In the rows, 128 means zero.
Facts:
z104: κ c; τ z897; Ω 717; π 38
z107: κ c; τ z95; Ω 359; π 436
z109: κ a; τ z787; Ω 359; π 436
z123: κ c; Ω 140; π 436
z124: κ b; τ z743; Ω 550; π 436
z15: κ b; τ z272; Ω 395; π 38
z152: κ c; Ω 395; π 38
z165: κ c; τ z107; Ω 140; π 38
z166: κ c; τ z750; Ω 550; π 38
z171: κ b; Ω 717; π 436
z172: κ a; τ z712; Ω 395; π 436
z176: κ a; τ z310; Ω 395; π 38
z181: κ a; Ω 140; π 38
z183: κ b; Ω 395; π 38
z185: κ a; τ z567; Ω 717; π 38
z189: κ c; τ z774; Ω 550; π 38
z200: κ a; τ z247; Ω 717; π 38
z203: κ a; τ z628; Ω 395; π 436
z227: κ a; τ z865; Ω 359; π 38
z234: κ b; Ω 550; π 38
z240: κ a; τ z588; Ω 395; π 38
z247: κ c; τ z769; Ω 395; π 38
z254: κ c; τ z777; Ω 140; π 436
z264: κ a; τ z183; Ω 140; π 38
z272: κ a; τ z349; Ω 550; π 436
z275: κ c; τ z58; Ω 395; π 38
z277: κ b; τ z613; Ω 717; π 38
z278: κ b; Ω 359; π 38
z28: κ b; τ z109; Ω 395; π 436
z281: κ a; Ω 395; π 436
z284: κ a; τ z817; Ω 395; π 38
z294: κ a; τ z52; Ω 395; π 436
z297: κ b; τ z299; Ω 550; π 38
z299: κ b; τ z880; Ω 359; π 436
z301: κ a; Ω 359; π 38
z305: κ c; τ z639; Ω 717; π 38
z310: κ a; τ z770; Ω 550; π 436
z314: κ a; τ z778; Ω 717; π 436
z316: κ b; τ z176; Ω 140; π 436
z318: κ b; τ z340; Ω 359; π 436
z321: κ b; τ z277; Ω 717; π 436
z322: κ b; τ z857; Ω 140; π 38
z326: κ a; Ω 717; π 38
z335: κ c; τ z373; Ω 140; π 436
z336: κ b; τ z986; Ω 395; π 38
z339: κ a; τ z433; Ω 359; π 38
z340: κ a; τ z123; Ω 717; π 436
z344: κ a; τ z693; Ω 717; π 436
z345: κ b; τ z963; Ω 717; π 38
z347: κ a; Ω 359; π 38
z349: κ b; τ z152; Ω 395; π 38
z35: κ a; Ω 550; π 38
z352: κ a; τ z240; Ω 128; π 38
z357: κ c; τ z833; Ω 128; π 38
z360: κ c; τ z909; Ω 128; π 436
z368: κ c; τ z360; Ω 550; π 38
z37: κ b; Ω 128; π 38
z370: κ c; τ z305; Ω 140; π 38
z373: κ c; τ z301; Ω 717; π 38
z376: κ a; Ω 717; π 436
z381: κ c; τ z885; Ω 550; π 436
z388: κ a; τ z794; Ω 717; π 38
z408: κ b; Ω 128; π 436
z41: κ a; τ z318; Ω 717; π 436
z410: κ a; τ z775; Ω 395; π 38
z420: κ b; τ z717; Ω 395; π 38
z430: κ c; Ω 128; π 38
z433: κ a; τ z573; Ω 128; π 436
z439: κ c; Ω 359; π 436
z440: κ c; Ω 395; π 38
z444: κ b; τ z166; Ω 395; π 38
z448: κ c; Ω 550; π 38
z451: κ c; τ z388; Ω 717; π 436
z466: κ b; τ z368; Ω 140; π 436
z469: κ b; τ z420; Ω 359; π 436
z474: κ b; τ z854; Ω 395; π 38
z475: κ c; τ z841; Ω 395; π 436
z477: κ b; τ z784; Ω 128; π 38
z484: κ a; τ z314; Ω 717; π 38
z485: κ b; Ω 395; π 38
z489: κ a; τ z185; Ω 128; π 436
z5: κ a; Ω 128; π 436
z503: κ c; τ z345; Ω 395; π 38
z506: κ a; Ω 140; π 436
z52: κ b; τ z551; Ω 395; π 436
z538: κ c; τ z321; Ω 359; π 38
z543: κ c; τ z357; Ω 395; π 38
z551: κ b; τ z336; Ω 140; π 38
z552: κ a; τ z832; Ω 395; π 436
z553: κ c; Ω 717; π 436
z556: κ a; Ω 359; π 38
z561: κ c; τ z410; Ω 140; π 38
z564: κ c; τ z284; Ω 717; π 436
z567: κ b; Ω 717; π 436
z57: κ a; τ z370; Ω 717; π 436
z570: κ a; τ z760; Ω 395; π 436
z573: κ c; τ z751; Ω 717; π 436
z576: κ c; Ω 395; π 436
z58: κ b; τ z339; Ω 395; π 436
z588: κ c; Ω 395; π 436
z602: κ b; τ z626; Ω 550; π 436
z613: κ b; τ z734; Ω 717; π 38
z616: κ b; Ω 395; π 38
z621: κ b; τ z848; Ω 359; π 436
z626: κ a; Ω 395; π 436
z628: κ b; τ z474; Ω 395; π 436
z630: κ c; τ z634; Ω 717; π 436
z634: κ a; τ z951; Ω 128; π 436
z636: κ b; τ z666; Ω 140; π 436
z639: κ b; Ω 128; π 38
z64: κ a; Ω 359; π 436
z642: κ a; τ z489; Ω 140; π 436
z647: κ c; τ z444; Ω 395; π 38
z65: κ a; τ z352; Ω 395; π 38
z652: κ b; τ z316; Ω 717; π 38
z654: κ c; τ z294; Ω 359; π 38
z664: κ c; Ω 140; π 436
z666: κ a; τ z65; Ω 550; π 436
z693: κ b; τ z275; Ω 395; π 436
z700: κ a; τ z720; Ω 395; π 436
z712: κ a; τ z254; Ω 717; π 38
z715: κ a; τ z264; Ω 550; π 436
z717: κ c; τ z602; Ω 717; π 436
z720: κ a; τ z889; Ω 128; π 436
z723: κ a; τ z616; Ω 359; π 436
z734: κ a; τ z556; Ω 550; π 436
z743: κ a; τ z819; Ω 128; π 38
z750: κ b; τ z475; Ω 140; π 38
z751: κ b; Ω 717; π 38
z758: κ c; τ z538; Ω 359; π 436
z759: κ a; Ω 395; π 38
z760: κ a; τ z947; Ω 395; π 38
z761: κ b; τ z165; Ω 128; π 436
z762: κ a; τ z227; Ω 359; π 38
z764: κ b; τ z715; Ω 717; π 38
z769: κ a; Ω 395; π 38
z770: κ b; τ z723; Ω 395; π 38
z773: κ a; τ z652; Ω 359; π 38
z774: κ c; τ z758; Ω 140; π 38
z775: κ a; τ z90; Ω 359; π 38
z777: κ a; τ z570; Ω 395; π 38
z778: κ b; τ z189; Ω 395; π 436
z780: κ b; τ z762; Ω 395; π 436
z784: κ a; τ z172; Ω 395; π 436
z785: κ b; Ω 395; π 436
z787: κ a; τ z543; Ω 140; π 436
z794: κ c; τ z15; Ω 359; π 38
z808: κ c; τ z41; Ω 140; π 38
z817: κ c; τ z93; Ω 128; π 38
z819: κ c; τ z57; Ω 359; π 436
z821: κ c; Ω 717; π 38
z825: κ c; Ω 128; π 436
z826: κ a; τ z97; Ω 395; π 436
z832: κ b; τ z469; Ω 140; π 38
z833: κ a; τ z561; Ω 717; π 436
z834: κ c; τ z654; Ω 550; π 38
z841: κ b; Ω 128; π 38
z848: κ a; τ z322; Ω 140; π 436
z850: κ b; Ω 717; π 38
z853: κ a; τ z826; Ω 128; π 436
z854: κ a; τ z503; Ω 395; π 38
z857: κ c; Ω 140; π 38
z865: κ b; τ z552; Ω 550; π 38
z880: κ c; Ω 140; π 38
z885: κ b; τ z853; Ω 395; π 436
z889: κ a; τ z636; Ω 550; π 38
z897: κ a; τ z92; Ω 550; π 436
z90: κ b; τ z992; Ω 550; π 38
z902: κ a; τ z647; Ω 359; π 436
z909: κ c; τ z761; Ω 140; π 436
z912: κ c; Ω 550; π 436
z916: κ c; τ z451; Ω 359; π 38
z92: κ b; τ z630; Ω 717; π 38
z93: κ c; τ z28; Ω 717; π 38
z935: κ b; τ z642; Ω 395; π 38
z947: κ c; τ z466; Ω 359; π 436
z95: κ a; τ z621; Ω 550; π 38
z951: κ b; τ z297; Ω 140; π 38
z96: κ a; τ z564; Ω 128; π 38
z963: κ c; τ z124; Ω 128; π 436
z97: κ b; τ z484; Ω 395; π 436
z982: κ c; τ z200; Ω 395; π 436
z986: κ c; τ z477; Ω 717; π 436
z992: κ a; τ z203; Ω 140; π 38
z998: κ b; Ω 359; π 436

Known rows:
[128 122 113 156 133 114 112 113 124 118 167 128 105 107 136 123 140 103
 130 124 137 134 137 113 146 158 165 183 143 147] -> z451
[102 118 112 154 169 133 149  73 111 122 157  99 120 141  82 148 127 108
 130 103 148 133  67  83 151 157 151 195 157 121] -> z628
[127 148 134 127 104 107 134 131 117 179 113 161  92 122 124 132 159 171
 121 111 142 138 198 141  99  85 104 133  87 121] -> z477
[121  98 139  85 137 182 124 179 154 122  99 108 211 118 143 108  65 130
 105 151  96 118 105 140 123  99 106  38 122 120] -> z326
[115 129 142  73 150 168 128 139 136 128  91 131 165 118 149 127  63 129
 105 108  84 114  76 158 121  93  92  18 109 136] -> z278
[131 157 131 104 111 141 103 112 128 147 133 128 130 128 159 112 125 149
 118 129 155 143 176 115 102  90 118 144 129 120] -> z373
[134 138 121 150 126  94 132 101 116 130 145 132  81 114 134 135 149 108
 135 118 117 132 110 122 142 169 147 156 135 150] -> z335
[129 130 121 157 137 113 170  83 125 135 144 105 108 139  88 157 145 102
 143 121 119 130  74 100 135 188 128 146 162 141] -> z787
[122 148 135 116 130 148 105  98 139 145 138 137 106 137 135 122 140 149
 129 128 157 141 168 123 101  86 120 143 125 116] -> z652
[135 142 136 125 109 145 117 121 147 149 128 124 133 140 129 123 144 146
 130 148 143 138 184 117  90 104 113 135 139 113] -> z200
[122 151 133 114 122 150 147  95 125 152 116  91 162 170 101 138 126 150
 125 132 159 139 130  87  95 108  97 154 160  91] -> z854
[124 132 141  61 130 154 128 154 128 132  84 120 176 112 172 108  63 138
  99 126  94 122  80 146 126  99  92  25 104 133] -> z857
[120 149 138 120 126 138 104 109 128 136 120 137 105 152 131 121 146 157
 128 131 156 138 168 124 104  84 122 158 123 100] -> z15
[128 103 120 176 130 111 126 141 131 112 142 121 121 131 102 133 159 108
 137 145 118 125 136 115 142 168 162 178 146 123] -> z700
[111  91 123 122 172 144 137 145 131  99 123 129 150  94 126 138  72  83
 115 102  60 104  30 154 168 159 138  49 119 162] -> z998
[115 111 119 168 149 114 113 116 123 109 152 135  91 128 108 133 157 111
 136 125 132 127 123 120 152 149 169 189 134 127] -> z58
[105 101 140  79 158 175 112 168 136 111  88 118 188 127 145 106  63 142
  99 134 104 117  86 144 136  79 115  60 102 106] -> z183

Rows:
No name comes twice in this set of rows, the named rows included.
[135 117 124 175 121  96 140 120 136 143 138 135  85 115 106 143 173 108
 138 138  96 129 132 124 131 180 145 141 135 146]	z848
[136 179 137  97 106 122 131  81 117 160 118 126 103 144 151 129 135 152
 125 118 146 144 143 117  96 105  94 129 133 124]	z370
[137 117 112 148 127 101 135 131 115 110 159 130 113 117 132 121 144 119
 144 128 162 131 121 122 163 158 157 175 126 142]	z381
[131 124 143  78 128 165 139 166 144 124  82 119 193 123 145 129  65 125
 111 130  72 110  89 159 115 111  84   6 123 133]	z556
[135 182 126  84 107 123 175  85  92 154 121 109 151 159 125 147 108 161
 133  89 190 137 117 105 108 104  75 142 136 117]	z357
[113 136 137 135 120 130  93 124 132 166 113 147  95 128 131 113 159 163
 108 136 131 143 205 122  97  77 132 161 107 102]	z336
[128 164 130 100 116 146 118  89 122 150 139 114 137 138 147 121 118 148
 120 122 167 146 155 101 100  94 110 155 143 117]	z93
[122  73 114 111 156 138 145 187 121  90 132 112 191  93 142 107  63 103
 114 128 118 112  44 136 191 153 150  85 106 149]	z912
[147 114 125 171 122 106 109 152 136  66 145 138 108 151 121 131 168 102
 164 158 134 116 137 147 150 167 165 170 150 123]	z826
[118  60 120 134 163 159 132 186 149  94 130 107 195  94 121 119  74  84
 113 144  73 108  58 135 171 165 154  67 132 147]	z376
[169 192 147  91  92 110  96 114 128  82 120 161  79 172 188 119 151 143
 170 143 167 127 159 176 111 105 104 114 130 126]	z774
[125  79 126 129 154 137 151 170 142 103 111 113 167 104 119 132  86  88
 119 138  59 106  35 145 165 177 135  44 125 152]	z506
[133 131 133  59 120 144 151 179 110 120  86 121 206 123 161 117  53 148
 110 111 129 112  87 156 140  94  85  38  98 128]	z430
[137 153 130 101 102 125 128 125 119 147 130 130 127 136 151 111 134 165
 129 132 182 143 171 120 114  90 109 149 113 118]	z834

The same elements again, as new rows of numbers:
Known rows:
[102 121 170 119 124 114 137 126 133 121 150 114 127  97 128 133 121 128
 124 139 127 139 123 124 132 128 115] -> z889
[144 106  87 150 149 130 132 158 146 170 106 156 119 157 136  90 151 105
 145 117 127 113 111 123 143 112 126] -> z58
[135 132  90 137 140 144 121 138 122 129 104 136 129 152 130 128 116 133
 131 115 125 129 133 117 132 118 133] -> z466
[127 131  90 126 131 135 137 143 136 144 128 137 124 143 140 126 119 135
 136 146 111 112 129 123 132 119 122] -> z281
[155 102 198 155 139 115 123 141 115 123 131 178 115 153 159 134 147  99
 131  86 123 129 153 157 106 122 136] -> z751
[105 157 139 142 118 139  99 114 118  84 139 113 121 150 141 137 155 133
 102 116 143 128 216 210 110 143 124] -> z613
[117 140  92 123 134 147 122 133 126 120 102 115 137 129 120 128 105 145
 126 125 126 139 136 112 130 125 126] -> z316
[156 139 112 107 107 137 126 121 135 113 126 116 148 112 112 153  93 144
 131 132 101 149 104  74 125 137 127] -> z630
[177 100 140 125 129 125 135 151 144 144 116 167 132 130 132 125 113 118
 155 115 107 118  77  71 136 124 134] -> z475
[130 135 100 118 124 112 130 131 136 146 137 103 130  95  79  95 165 126
 122 132 156 133  79 132 128 140 137] -> z817
[124 141  59 124 146 137 142 121 125 154 124 115 135 120 106 106 117 137
 131 139 126 128  99 104 136 113 131] -> z787
[103 116 172 134 123 119 122 137 134 122 137 119 126 111 126 129 140 118
 123 121 132 142 148 138 134 131 113] -> z234
[119 131 140 101 109 139 132 133 143 105 134 111 147 104 134 177  68 154
 134 148  82 153 126  77 135 132 106] -> z272
[142 133  92 129 142 142 141 103 113 147 121 128 133 139 139 132  95 130
 134 138 119 127 120 116 130 115 136] -> z64
[130 107 118 141 154 107 135 138 129 167 133 121 125 111 102  78 170  95
 126 111 148 141  80 131 126 122 132] -> z764
[115 125 128  90 110 118 141  93 119 120 117  68 143  77  94 145  87 140
 122 151 152 158  66  65 126 153 136] -> z916
[123 112 145 138 138 119 130 137 118 130 114 130 119 122 126 123 138 118
 128 104 146 135 113 122 115 125 139] -> z832

Rows:
No name comes twice in this set of rows, the named rows included.
[154 123 158 125 107 144 121 140 134  99 116 162 130 155 156 176 100 135
 144 116 101 114 155 108 130 138 130]	z588
[121 129 124  99 115 111 127 117 138 134 138  79 144  76  85 127 114 136
 120 137 141 158  75  81 123 146 134]	z104
[139 122 212 109 101 126 124 117 107  64 127 140 131 113 139 203  76 150
 127 106 121 143 158  93 100 156 144]	z880
[141 116 214 142 107 129 115 150 114  62 127 175 111 156 182 205 138 137
 123  91 108 132 217 169  92 148 132]	z639
[143 143  68 121 136 134 128 116 143 163 131  97 147 117  87  76 128 128
 129 139 131 131  78 107 152 126 128]	z564
[156 122  48 141 168 120 150 135 132 198 138 137 131 125 101  51 149 103
 136 130 120 124  59 116 147  98 130]	z344
[120 133 162 145 134 130 129  91  98 111 136 149 112 151 166 138 135 119
 118 131 141 112 178 176 109 127 143]	z301
[149 106  79 121 157 121 165 123 123 195 115 123 136 108 110  89  91 116
 147 147 116 137  31  54 144 104 138]	z902
[147  89 168 121 122 103 135 140 136 143 125 147 125 107 123 127 128 113
 144 114 139 123  73  97 122 135 139]	z647
[115 123 201 134 121 121 117 124 125 107 158 146 119 128 159 148 137 118
 125 116 114 125 168 157 116 129 121]	z95
[129 105 182 149 141 112 135 141 119 144 144 180 104 148 167 122 165 104
 138 115 129 101 144 165 119 117 131]	z769
[142 119 144 136 128 135 131 149 130 121 129 182 119 166 174 155 119 128
 142 120  93 108 166 135 127 118 129]	z626
[130  95 187 146 132 112 132 155 128 127 123 167 112 144 159 138 150 107
 136  98 133 115 143 153 120 128 131]	z183

